Below are the code and all the weights of a small trained network. Each question names an input and a class and asks about switching units off, where a switched-off unit gives its printed mean instead of its output.

import numpy as np


def w(rows, s, z=0):
    codes = np.array(rows[::2]) - 128.0
    scale = np.full(codes.shape[1], s)
    scale[-1] = z or s
    return codes * scale


def f(y):
    return np.maximum(y, 0)


def log_softmax(a):
    a = a - a.max(-1, keepdims=True)
    return a - np.log(np.exp(a).sum(-1, keepdims=True))


def net(x, mask):
    res = np.array(x, float).reshape(1, 4) / 4 @ E
    y = f(res @ A[0][:, :-1].T + A[0][:, -1])
    res = res + np.where(mask, y, B[0][:, -1]) @ B[0][:, :-1]
    return log_softmax(res[-1] @ U[:, :-1].T + U[:, -1])


A, B = {}, {}
E = w([
[182,56,111,99,70,124,145],'x0',
[227,182,42,106,164,140,77],'x1',
[150,209,206,54,115,79,150],'x2',
[123,170,189,152,71,255,120],'x3',
],0.0098)
A[0] = w([
[101,134,129,135,143,145,133,149],'neuron 1',
[115,134,179,116,114,78,132,66],'neuron 2',
[137,132,123,132,94,208,146,178],'neuron 3',
[109,113,179,95,133,85,136,45],'neuron 4',
[103,116,136,160,112,150,136,71],'neuron 5',
[139,110,153,104,83,79,135,251],'neuron 6',
[89,118,132,130,116,145,121,108],'neuron 7',
[132,112,119,115,133,116,118,191],'neuron 8',
[141,112,147,125,93,189,124,112],'neuron 9',
[107,130,85,141,189,72,126,192],'neuron 10',
[58,112,147,159,145,177,156,109],'neuron 11',
[128,134,64,146,152,85,126,59],'neuron 12',
[104,136,199,118,127,58,141,119],'neuron 13',
[114,113,93,102,131,102,130,148],'neuron 14',
[71,111,164,161,137,155,103,103],'neuron 15',
[128,158,133,123,147,143,130,23],'neuron 16',
[174,104,117,116,84,140,132,75],'neuron 17',
[111,126,155,116,115,62,132,49],'neuron 18',
[122,250,134,129,181,161,119,124],'neuron 19',
[101,128,143,170,120,135,120,65],'neuron 20',
],0.02,0.0022)
B[0] = w([
[119,120,111,135,152,142,171,161],'neuron 1',
[73,162,107,74,87,56,121,186],'neuron 2',
[175,109,163,94,60,161,10,224],'neuron 3',
[121,224,136,104,104,52,136,187],'neuron 4',
[78,64,176,109,81,122,123,179],'neuron 5',
[104,189,96,72,195,75,199,194],'neuron 6',
[90,71,154,122,125,95,126,169],'neuron 7',
[140,120,137,139,167,114,157,158],'neuron 8',
[163,80,111,80,125,165,35,204],'neuron 9',
[218,108,122,207,80,37,98,230],'neuron 10',
[38,20,220,119,126,120,177,228],'neuron 11',
[187,65,143,201,122,68,111,203],'neuron 12',
[75,213,94,55,109,24,114,216],'neuron 13',
[169,142,147,167,163,64,164,177],'neuron 14',
[59,16,148,102,131,136,195,211],'neuron 15',
[108,141,107,139,108,175,148,154],'neuron 16',
[209,156,123,92,250,218,152,182],'neuron 17',
[125,173,84,93,81,64,84,185],'neuron 18',
[21,195,96,241,105,234,149,251],'neuron 19',
[77,79,164,126,157,135,153,174],'neuron 20',
],0.019,0.014)
U = w([
[183,114,133,75,219,116,194,140],'0',
[196,117,139,61,124,161,2,2],'1',
[87,178,86,237,87,170,118,196],'2',
[227,68,116,241,130,23,115,68],'3',
[86,10,225,80,119,97,159,113],'4',
[105,207,108,46,93,13,127,180],'5',
],0.0078,0.0018)

Each question gives the input, the list of numbers given to net, and the class t.
The units are the neurons (one row each of A and B). Each row of codes is followed by its name. A weight is (code - 128) times the scale printed after its matrix; where a second scale follows, it is the last column's (A, B and U).
mask holds one flag per neuron, in row order. A switched-off neuron (its flag False) gives its mean, the last column of its row in B, instead of its output. The means were averaged over made-up inputs and are rounded, as every weight is.
A unit's drop is (log p(t) with every unit on - log p(t) with that unit switched off) / (log p(t) with every unit on - log p(t) with every unit switched off).
The circuit of an input: a set's keep is (log p(t) with only the set's units on - log p(t) with every unit switched off) / (log p(t) with every unit on - log p(t) with every unit switched off). Starting from the 12 units with the biggest drops (on a tie, the unit counted first), units are removed one at a time, each time the one whose removal leaves the highest keep (on an exact tie, the one counted first), for as long as the keep stays at least 0.8.
circuit, biggest first: the units of the circuit, biggest drop first
most important unit: the unit with the biggest drop
top k neurons: the k neurons with the biggest drops, biggest first
drop when u is switched off: that unit's drop, to one decimal
input [6,-5,-3,-7], class 5: most important unit : neuron 6
input [8,-7,-8,-6], class 3: top 3 neurons : neuron 14; neuron 10; neuron 12
input [8,-1,-3,0], class 0: circuit, biggest first : neuron 17; neuron 6
input [7,-1,-7,3], class 1: top 2 neurons : neuron 3; neuron 9
input [-6,6,7,-7], class 3: top 2 neurons : neuron 10; neuron 12
input [-7,-7,-7,-8], class 3: top 2 neurons : neuron 10; neuron 12
input [-5,-2,-4,-3], class 3: top 3 neurons : neuron 10; neuron 12; neuron 2
input [8,-5,-3,-8], class 5: top 3 neurons : neuron 6; neuron 18; neuron 4
input [6,6,2,1], class 0: drop when neuron 17 is switched off : 0.3
input [7,-7,4,4], class 5: drop when neuron 14 is switched off : 0.0
input [1,6,1,2], class 2: drop when neuron 19 is switched off : 0.1
